Below are the code and all the weights of a small trained network. Each question names an input and a class and asks about switching units off, where a switched-off unit gives its printed mean instead of its output.

import numpy as np


def w(rows, s, z=0):
    codes = np.array(rows[::2]) - 128.0
    scale = np.full(codes.shape[1], s)
    scale[-1] = z or s
    return codes * scale


def f(y):
    return y / 2 * (1 + np.tanh(0.7978845608 * (y + 0.044715 * y**3)))


def log_softmax(a):
    a = a - a.max(-1, keepdims=True)
    return a - np.log(np.exp(a).sum(-1, keepdims=True))


def net(x, mask):
    res = np.array(x, float).reshape(1, 6) / 4 @ E
    y = f(res @ A[0][:, :-1].T + A[0][:, -1])
    res = res + np.where(mask, y, B[0][:, -1]) @ B[0][:, :-1]
    return log_softmax(res[-1] @ U[:, :-1].T + U[:, -1])


A, B = {}, {}
E = w([
[180,53,127],'x0',
[166,143,121],'x1',
[118,124,126],'x2',
[2,194,74],'x3',
[141,117,186],'x4',
[76,122,52],'x5',
],0.0087)
A[0] = w([
[23,160,171,197],'n0',
[114,219,152,70],'n1',
[193,127,137,245],'n2',
[136,183,183,252],'n3',
[116,162,193,248],'n4',
[195,152,144,29],'n5',
[146,106,179,190],'n6',
[100,249,138,4],'n7',
],0.012,0.0027)
B[0] = w([
[82,255,100,253],'n0',
[57,149,168,178],'n1',
[189,142,104,228],'n2',
[146,176,41,192],'n3',
[137,179,55,188],'n4',
[225,89,128,169],'n5',
[195,83,13,200],'n6',
[51,62,193,210],'n7',
],0.0069,0.006)
U = w([
[175,131,96,252],'0',
[155,141,129,252],'1',
[194,83,165,38],'2',
[161,63,96,4],'3',
[149,184,246,9],'4',
[87,87,135,4],'5',
],0.012,0.0027)

Each question gives the input, the list of numbers given to net, and the class t.
The units are the neurons (one row each of A and B). Each row of codes is followed by its name. A weight is (code - 128) times the scale printed after its matrix; where a second scale follows, it is the last column's (A, B and U).
mask holds one flag per neuron, in row order. A switched-off neuron (its flag False) gives its mean, the last column of its row in B, instead of its output. The means were averaged over made-up inputs and are rounded, as every weight is.
A unit's drop is (log p(t) with every unit on - log p(t) with that unit switched off) / (log p(t) with every unit on - log p(t) with every unit switched off).
The circuit of an input: a set's keep is (log p(t) with only the set's units on - log p(t) with every unit switched off) / (log p(t) with every unit on - log p(t) with every unit switched off). Starting from all 8 units, units are removed one at a time, each time the one whose removal leaves the highest keep (on an exact tie, the one counted first), for as long as the keep stays at least 0.8.
units of the circuit, in order: the units of the circuit, biggest drop first
top k neurons: the k neurons with the biggest drops, biggest first
drop of u: that unit's drop, to one decimal
input [-4,6,1,3,1,7], class 5: top 2 neurons -> n7, n2
input [-7,-4,-3,6,-4,-3], class 4: units of the circuit, in order -> n0, n1
input [0,5,-7,5,2,-1], class 4: top neuron -> n6
input [-4,-8,7,7,-1,-3], class 4: top 2 neurons -> n0, n6
input [-4,5,-2,4,-7,3], class 5: units of the circuit, in order -> n7, n2
input [-4,2,6,6,-5,-3], class 4: units of the circuit, in order -> n0, n6, n1
input [-6,5,0,2,-3,0], class 4: units of the circuit, in order -> n6, n1, n7
input [-2,-7,4,6,-4,-6], class 4: units of the circuit, in order -> n0, n6
input [-6,5,7,-4,-2,-7], class 0: top 2 neurons -> n3, n4
input [-2,-2,-2,2,-8,-5], class 4: drop of n1 -> 0.1
input [-5,-2,-7,3,-7,-5], class 4: drop of n6 -> 0.3
input [-5,7,6,7,-8,-3], class 4: drop of n0 -> 0.3
